Here is a tiny trained network, its code and every weight. The questions are about switching its units off for an input and a class, where a switched-off unit gives its printed mean instead of its output.

import numpy as np


def w(rows, s, z=0):
    codes = np.array(rows[::2]) - 128.0
    scale = np.full(codes.shape[1], s)
    scale[-1] = z or s
    return codes * scale


def f(y):
    return np.maximum(y, 0)


def log_softmax(a):
    a = a - a.max(-1, keepdims=True)
    return a - np.log(np.exp(a).sum(-1, keepdims=True))


def net(x, mask):
    res = np.array(x, float).reshape(1, 5) / 4 @ E
    y = f(res @ A[0][:, :-1].T + A[0][:, -1])
    res = res + np.where(mask, y, B[0][:, -1]) @ B[0][:, :-1]
    return log_softmax(res[-1] @ U[:, :-1].T + U[:, -1])


A, B = {}, {}
E = w([
[130,118,107,127,147,133,157,125,127,137,131,132],'x0',
[148,189,129,62,9,166,161,199,92,193,68,148],'x1',
[161,186,85,189,200,186,102,224,31,62,117,194],'x2',
[131,74,122,144,122,142,146,140,86,151,154,111],'x3',
[126,238,169,135,152,77,189,115,65,76,172,7],'x4',
],0.014)
A[0] = w([
[147,104,124,142,161,170,80,125,109,132,85,203,97],'N1',
[113,152,166,93,112,96,189,83,135,165,124,9,158],'N2',
[130,94,125,68,58,146,139,145,161,209,71,151,216],'N3',
[97,50,125,136,169,126,108,60,188,92,146,114,255],'N4',
[161,138,90,162,186,165,84,205,112,66,134,167,166],'N5',
[139,187,139,104,101,161,168,221,76,148,73,128,66],'N6',
[115,174,129,189,177,103,154,143,109,71,147,31,147],'N7',
],0.012,0.009)
B[0] = w([
[100,104,106,144,109,162,68,173,86,134,112,106,191],'N1',
[138,158,52,94,100,96,79,40,136,79,217,129,226],'N2',
[67,108,144,37,134,132,105,135,170,190,114,123,230],'N3',
[154,98,160,234,157,51,28,130,149,179,106,102,253],'N4',
[89,133,119,186,192,201,121,153,67,130,136,134,230],'N5',
[177,164,104,82,53,116,206,209,82,146,125,132,201],'N6',
[126,89,219,110,134,114,176,81,74,8,107,141,228],'N7',
],0.013,0.027)
U = w([
[149,102,172,197,141,69,59,151,254,215,84,106,254],'0',
[156,125,156,158,125,58,100,36,151,72,124,75,194],'1',
[62,99,160,19,116,114,137,116,238,206,72,143,224],'2',
[133,203,58,26,79,116,139,97,132,99,203,108,18],'3',
[85,119,96,221,185,199,30,146,93,112,109,145,157],'4',
[99,122,217,173,193,164,176,114,79,28,98,134,37],'5',
[102,142,81,108,92,245,126,206,100,175,11,156,111],'6',
[199,213,155,101,91,143,241,178,48,84,94,127,28],'7',
],0.0099,0.0024)

Each question gives the input, the list of numbers given to net, and the class t.
The units are the neurons (one row each of A and B). Each row of codes is followed by its name. A weight is (code - 128) times the scale printed after its matrix; where a second scale follows, it is the last column's (A, B and U).
mask holds one flag per neuron, in row order. A switched-off neuron (its flag False) gives its mean, the last column of its row in B, instead of its output. The means were averaged over made-up inputs and are rounded, as every weight is.
A unit's drop is (log p(t) with every unit on - log p(t) with that unit switched off) / (log p(t) with every unit on - log p(t) with every unit switched off).
The circuit of an input: a set's keep is (log p(t) with only the set's units on - log p(t) with every unit switched off) / (log p(t) with every unit on - log p(t) with every unit switched off). Starting from all 7 units, units are removed one at a time, each time the one whose removal leaves the highest keep (on an exact tie, the one counted first), for as long as the keep stays at least 0.8.
circuit, biggest first: the units of the circuit, biggest drop first
k most important neurons: the k neurons with the biggest drops, biggest first
drop when u is switched off: that unit's drop, to one decimal
input [5,-2,0,-4,1], class 1: 2 most important neurons => [N5, N3]
input [-8,6,-1,0,-6], class 2: circuit, biggest first => [N3]
input [-2,2,-3,-6,5], class 3: 2 most important neurons => [N4, N2]
input [5,1,-1,4,8], class 3: 2 most important neurons => [N2, N4]
input [-4,5,0,0,2], class 3: 2 most important neurons => [N7, N5]
input [-6,6,7,3,1], class 7: 3 most important neurons => [N6, N3, N4]
input [1,4,2,-4,8], class 7: 2 most important neurons => [N7, N6]
input [-5,1,5,3,2], class 7: 2 most important neurons => [N6, N4]
input [0,-7,-1,-4,0], class 0: 2 most important neurons => [N4, N2]
input [0,-5,-3,3,0], class 0: 2 most important neurons => [N4, N7]
input [-4,1,-8,-8,0], class 2: 3 most important neurons => [N3, N7, N6]
input [0,-6,-4,7,-8], class 0: drop when N6 is switched off => 0.0
input [-7,8,-1,0,7], class 3: drop when N2 is switched off => 5.1
input [-7,2,8,-2,5], class 7: drop when N6 is switched off => 1.9
input [8,5,-1,-5,5], class 3: circuit, biggest first => [N2]
